Here is a tiny trained network, its code and every weight. The questions are about switching its units off for an input and a class, where a switched-off unit gives its printed mean instead of its output.

import numpy as np


def w(rows, s, z=0):
    codes = np.array(rows[::2]) - 128.0
    scale = np.full(codes.shape[1], s)
    scale[-1] = z or s
    return codes * scale


def norm(h):
    return h / np.sqrt((h * h).mean(-1, keepdims=True) + 1e-5)


def f(y):
    return np.maximum(y, 0)


def log_softmax(a):
    a = a - a.max(-1, keepdims=True)
    return a - np.log(np.exp(a).sum(-1, keepdims=True))


def net(x, mask):
    res = np.array(x, float).reshape(1, 8) / 4 @ E
    u = 0
    for l in range(3):
        y = f(norm(res) @ A[l][:, :-1].T + A[l][:, -1])
        res = res + np.where(mask[u : u + 5], y, B[l][:, -1]) @ B[l][:, :-1]
        u += 5
    return log_softmax(norm(res)[-1] @ U[:, :-1].T + U[:, -1])


A, B = {}, {}
E = w([
[108,24,148,39,144,100,98],'x0',
[88,126,101,81,166,1,197],'x1',
[129,189,118,50,190,163,107],'x2',
[107,118,139,139,34,79,65],'x3',
[85,161,38,173,102,123,79],'x4',
[53,182,219,148,177,142,177],'x5',
[84,55,113,106,171,112,114],'x6',
[222,156,165,177,183,118,20],'x7',
],0.0048)
A[0] = w([
[47,148,96,206,54,111,207,46],'0.n1',
[192,200,143,254,99,144,35,3],'0.n2',
[23,112,161,61,123,137,7,42],'0.n3',
[66,71,114,109,187,154,192,189],'0.n4',
[122,75,101,144,93,66,66,220],'0.n5',
],0.005,0.0035)
B[0] = w([
[21,138,25,168,118,89,161,205],'0.n1',
[198,225,221,146,23,126,98,225],'0.n2',
[47,138,161,56,94,157,106,174],'0.n3',
[155,145,158,167,131,182,40,248],'0.n4',
[167,196,155,97,95,254,214,253],'0.n5',
],0.0065,0.0034)
A[1] = w([
[129,136,35,141,83,131,66,156],'1.n1',
[110,27,222,204,253,66,152,70],'1.n2',
[38,99,91,237,69,27,176,28],'1.n3',
[203,202,62,23,204,53,181,5],'1.n4',
[57,64,57,86,235,97,155,198],'1.n5',
],0.0053,0.0027)
B[1] = w([
[103,83,200,192,199,139,60,239],'1.n1',
[165,107,202,132,195,30,166,205],'1.n2',
[100,134,130,187,110,71,187,227],'1.n3',
[159,159,2,47,147,97,103,207],'1.n4',
[178,177,123,170,99,115,85,254],'1.n5',
],0.0082,0.0026)
A[2] = w([
[97,105,148,83,107,120,119,107],'2.n1',
[123,151,145,107,146,177,173,120],'2.n2',
[173,9,106,121,93,145,161,1],'2.n3',
[103,154,116,135,120,126,172,85],'2.n4',
[165,117,139,92,147,144,62,195],'2.n5',
],0.013,0.003)
B[2] = w([
[108,124,151,104,133,91,37,164],'2.n1',
[120,86,94,117,231,187,163,176],'2.n2',
[236,2,80,136,98,183,77,172],'2.n3',
[115,12,121,132,101,102,176,174],'2.n4',
[101,148,109,149,89,75,169,254],'2.n5',
],0.0083,0.0062)
U = w([
[52,97,180,19,106,134,44,80],'0',
[81,120,69,179,132,196,67,36],'1',
[174,173,24,49,152,54,125,197],'2',
[128,135,113,120,236,245,205,4],'3',
[56,71,99,197,74,80,243,194],'4',
[203,221,194,186,36,174,94,188],'5',
[219,6,106,106,67,168,88,107],'6',
[167,97,229,108,226,58,161,107],'7',
],0.017,0.0018)

Each question gives the input, the list of numbers given to net, and the class t.
The units are the neurons (one row each of A and B). Each row of codes is followed by its name. A weight is (code - 128) times the scale printed after its matrix; where a second scale follows, it is the last column's (A, B and U).
mask holds one flag per neuron, layer by layer. A switched-off neuron (its flag False) gives its mean, the last column of its row in B, instead of its output. The means were averaged over made-up inputs and are rounded, as every weight is.
A unit's drop is (log p(t) with every unit on - log p(t) with that unit switched off) / (log p(t) with every unit on - log p(t) with every unit switched off).
The circuit of an input: a set's keep is (log p(t) with only the set's units on - log p(t) with every unit switched off) / (log p(t) with every unit on - log p(t) with every unit switched off). Starting from the 12 units with the biggest drops (on a tie, the unit counted first), units are removed one at a time, each time the one whose removal leaves the highest keep (on an exact tie, the one counted first), for as long as the keep stays at least 0.8.
units of the circuit, in order: the units of the circuit, biggest drop first
top k neurons: the k neurons with the biggest drops, biggest first
k most important neurons of layer l: the k neurons of layer l with the biggest drops, biggest first
input [2,4,-8,-7,-7,2,-1,-6], class 7: top 2 neurons -> 1.n2, 0.n4
input [-3,0,4,-7,2,-2,2,3], class 2: units of the circuit, in order -> 0.n5, 1.n4
input [7,0,-6,6,1,-7,-3,8], class 5: units of the circuit, in order -> 0.n5
input [3,0,-5,-7,7,-4,7,-7], class 1: units of the circuit, in order -> 0.n4, 1.n1
input [-5,-7,4,-1,-1,6,4,1], class 3: top 2 neurons -> 2.n2, 1.n5
input [2,5,-6,-2,2,-5,4,-4], class 6: top 2 neurons -> 2.n3, 0.n5
input [-7,-4,-2,8,-4,-2,-3,-5], class 4: top 3 neurons -> 0.n1, 0.n4, 2.n4
input [0,-4,-7,-3,2,1,6,0], class 6: units of the circuit, in order -> 2.n3, 0.n2
input [6,-3,-1,-2,0,0,7,8], class 7: top 2 neurons -> 1.n2, 2.n5
input [-3,-5,-4,-5,-4,0,5,-7], class 3: 2 most important neurons of layer 0 -> 0.n4, 0.n1
input [-7,-2,-8,5,-7,-8,6,-7], class 6: top 3 neurons -> 2.n3, 0.n5, 2.n5
input [4,-4,4,-7,-7,-5,-4,5], class 2: top 2 neurons -> 2.n5, 0.n5
input [-8,5,8,4,-2,4,1,3], class 2: top 2 neurons -> 1.n4, 0.n5
input [6,7,3,2,-2,0,-4,6], class 2: top neuron -> 1.n4
input [0,-2,-6,-5,-8,7,-5,-8], class 3: 2 most important neurons of layer 2 -> 2.n2, 2.n5
input [-2,-4,-7,-8,-8,6,-4,4], class 7: units of the circuit, in order -> 1.n2, 0.n5
input [-5,8,-4,-5,-3,-4,-4,8], class 2: top 2 neurons -> 1.n4, 0.n4
input [0,-7,-4,-8,-3,3,-4,3], class 3: top 4 neurons -> 2.n2, 1.n5, 0.n4, 1.n1
input [8,3,-4,3,7,1,-1,-2], class 0: top 2 neurons -> 0.n3, 2.n1
input [0,-2,6,-1,2,-4,0,-5], class 1: units of the circuit, in order -> 1.n1
input [-4,8,5,1,-8,4,5,-7], class 7: 2 most important neurons of layer 0 -> 0.n5, 0.n4
input [2,-2,-8,1,-5,3,2,1], class 6: 2 most important neurons of layer 0 -> 0.n5, 0.n1
input [4,-3,2,5,4,1,2,3], class 0: 2 most important neurons of layer 0 -> 0.n3, 0.n4
input [6,6,2,1,1,0,3,-2], class 0: 3 most important neurons of layer 0 -> 0.n3, 0.n4, 0.n5
